Here is a tiny trained network, its code and every weight. The questions are about switching its units off for an input and a target symbol, where a switched-off unit gives its printed mean instead of its output.

import numpy as np


def w(rows, s, z=0):
    codes = np.array(rows[::2]) - 128.0
    scale = np.full(codes.shape[1], s)
    scale[-1] = z or s
    return codes * scale


def f(y):
    return y / 2 * (1 + np.tanh(0.7978845608 * (y + 0.044715 * y**3)))


def softmax(a):
    e = np.exp(a - a.max(-1, keepdims=True))
    return e / e.sum(-1, keepdims=True)


def log_softmax(a):
    a = a - a.max(-1, keepdims=True)
    return a - np.log(np.exp(a).sum(-1, keepdims=True))


def net(x, mask):
    ids = ['Θαβεζημπψ'.index(c) for c in x.split()]
    T = len(ids)
    res = E[ids] + P[:T]
    q, k, v = (res @ M[0].T for M in (Q, K, V))
    z = softmax(np.where(np.tri(T) > 0, q @ k.T / 2**0.5, -1e9)) @ v
    res = res + np.where(mask[0], z, O[0][:, -1]) @ O[0][:, :-1]
    y = f(res @ A[0][:, :-1].T + A[0][:, -1])
    res = res + np.where(mask[1:25], y, B[0][:, -1]) @ B[0][:, :-1]
    return log_softmax(res[-1] @ U[:, :-1].T + U[:, -1])


Q, K, V, O, A, B = {}, {}, {}, {}, {}, {}
E = w([
[73,107,93],'Θ',
[148,99,110],'α',
[60,153,94],'β',
[135,156,111],'ε',
[95,35,155],'ζ',
[192,138,122],'η',
[175,149,120],'μ',
[204,135,124],'π',
[250,114,133],'ψ',
],0.023)
P = w([
[119,135,152],'0',
[166,147,99],'1',
[103,134,201],'2',
[138,123,50],'3',
[146,166,239],'4',
[91,27,39],'5',
[217,254,165],'6',
[25,47,193],'7',
[182,141,1],'8',
[95,142,238],'9',
[27,95,135],'10',
[60,155,147],'11',
],0.0097)
Q[0] = w([
[156,191,70],'h0',
[107,155,253],'h0',
],0.022)
K[0] = w([
[122,95,127],'h0',
[155,142,5],'h0',
],0.024)
V[0] = w([
[231,3,203],'h0',
[26,74,98],'h0',
],0.011)
O[0] = w([
[24,241,248,251],'h0',
[16,35,147,113],'h0',
],0.012,0.0019)
A[0] = w([
[131,138,153,174],'n0',
[56,81,147,152],'n1',
[117,154,61,118],'n2',
[171,120,78,97],'n3',
[61,118,118,77],'n4',
[173,133,69,131],'n5',
[124,154,129,125],'n6',
[77,78,242,15],'n7',
[122,95,141,110],'n8',
[85,86,138,96],'n9',
[96,126,244,177],'n10',
[128,155,124,95],'n11',
[122,63,100,65],'n12',
[188,168,112,84],'n13',
[103,163,135,93],'n14',
[93,182,177,131],'n15',
[101,94,188,221],'n16',
[99,175,171,2],'n17',
[113,73,161,182],'n18',
[178,152,137,144],'n19',
[135,60,123,99],'n20',
[150,205,49,66],'n21',
[158,174,86,102],'n22',
[132,165,162,191],'n23',
],0.011,0.0054)
B[0] = w([
[147,132,120,162],'n0',
[133,130,123,205],'n1',
[125,162,150,150],'n2',
[83,118,124,182],'n3',
[144,127,130,174],'n4',
[83,157,126,188],'n5',
[150,116,141,154],'n6',
[167,249,162,201],'n7',
[137,113,137,142],'n8',
[143,127,143,170],'n9',
[73,62,86,250],'n10',
[152,99,139,144],'n11',
[144,193,155,194],'n12',
[99,114,129,180],'n13',
[158,115,145,176],'n14',
[144,120,126,250],'n15',
[132,98,79,182],'n16',
[143,78,132,206],'n17',
[166,99,116,174],'n18',
[116,134,118,176],'n19',
[133,175,116,189],'n20',
[110,100,167,179],'n21',
[117,115,142,167],'n22',
[152,156,112,209],'n23',
],0.019,0.014)
U = w([
[205,111,75,210],'Θ',
[102,79,71,143],'α',
[107,165,88,139],'β',
[3,116,146,125],'ε',
[141,121,121,2],'ζ',
[150,154,224,145],'η',
[75,162,234,141],'μ',
[156,135,212,104],'π',
[150,76,171,72],'ψ',
],0.0064,0.005)

Each question gives the input, a string of symbols that net reads in full, and the target symbol t.
The units are the heads (2 rows each of Q, K, V and O) and the neurons (one row each of A and B). Each row of codes is followed by its name. A weight is (code - 128) times the scale printed after its matrix; where a second scale follows, it is the last column's (O, A, B and U).
mask holds one flag per unit, heads first, then neurons. A switched-off unit (its flag False) gives its mean, the last column of its rows in O or B, instead of its output. The means were averaged over made-up inputs and are rounded, as every weight is.
A unit's drop is (log p(t) with every unit on - log p(t) with that unit switched off) / (log p(t) with every unit on - log p(t) with every unit switched off).
The circuit of an input: a set's keep is (log p(t) with only the set's units on - log p(t) with every unit switched off) / (log p(t) with every unit on - log p(t) with every unit switched off). Starting from the 12 units with the biggest drops (on a tie, the unit counted first), units are removed one at a time, each time the one whose removal leaves the highest keep (on an exact tie, the one counted first), for as long as the keep stays at least 0.8.
units of the circuit, in order: the units of the circuit, biggest drop first
unit that matters most: the unit with the biggest drop
k most important neurons: the k neurons with the biggest drops, biggest first
drop when u is switched off: that unit's drop, to one decimal
input ε η ζ μ π ζ β, target Θ: 3 most important neurons	[n7, n16, n10]
input μ η μ β, target μ: units of the circuit, in order	[h0, n21, n16]
input ε β ε Θ η Θ ζ μ, target Θ: units of the circuit, in order	[h0, n10]
input β η ζ, target Θ: units of the circuit, in order	[n5, n3, n16]
input β α β π, target β: 2 most important neurons	[n12, n5]
input α Θ ε, target Θ: units of the circuit, in order	[n10, h0]
input π β ε ε η ψ β ε α, target ε: unit that matters most	n7
input μ ψ π Θ η μ β α β ψ, target β: 2 most important neurons	[n5, n12]
input η μ ε ε ψ ψ η, target ψ: 3 most important neurons	[n10, n17, n21]
input π β ε Θ Θ, target Θ: 2 most important neurons	[n18, n10]
input ζ ζ η β ε Θ μ Θ, target μ: 2 most important neurons	[n10, n16]
input β Θ β μ μ α, target μ: 2 most important neurons	[n10, n16]
input α β ε π ψ μ, target ψ: 4 most important neurons	[n10, n17, n7, n21]
input μ α η ψ, target η: units of the circuit, in order	[h0]
input μ ψ ε, target ψ: 2 most important neurons	[n10, n17]
input β Θ ψ π, target ψ: 4 most important neurons	[n10, n17, n7, n21]
input β π ε α α ζ, target Θ: 2 most important neurons	[n10, n18]
input π ε Θ Θ μ, target Θ: 2 most important neurons	[n10, n18]
input β ε ε β η β μ β μ, target β: 2 most important neurons	[n12, n20]
input β η ψ β η, target β: 3 most important neurons	[n5, n12, n20]
input π ψ β Θ η ζ ψ ψ β β, target β: 4 most important neurons	[n12, n20, n5, n3]
input β β μ ψ, target μ: unit that matters most	n10
input ψ η β Θ, target β: drop when n10 is switched off	0.1
input ε β ε ε ψ, target ε: drop when n3 is switched off	0.4
input μ Θ μ Θ, target μ: drop when n16 is switched off	0.2
input ε β π, target β: drop when n12 is switched off	0.3
input Θ ε η η μ α β ε ε, target ε: unit that matters most	n7
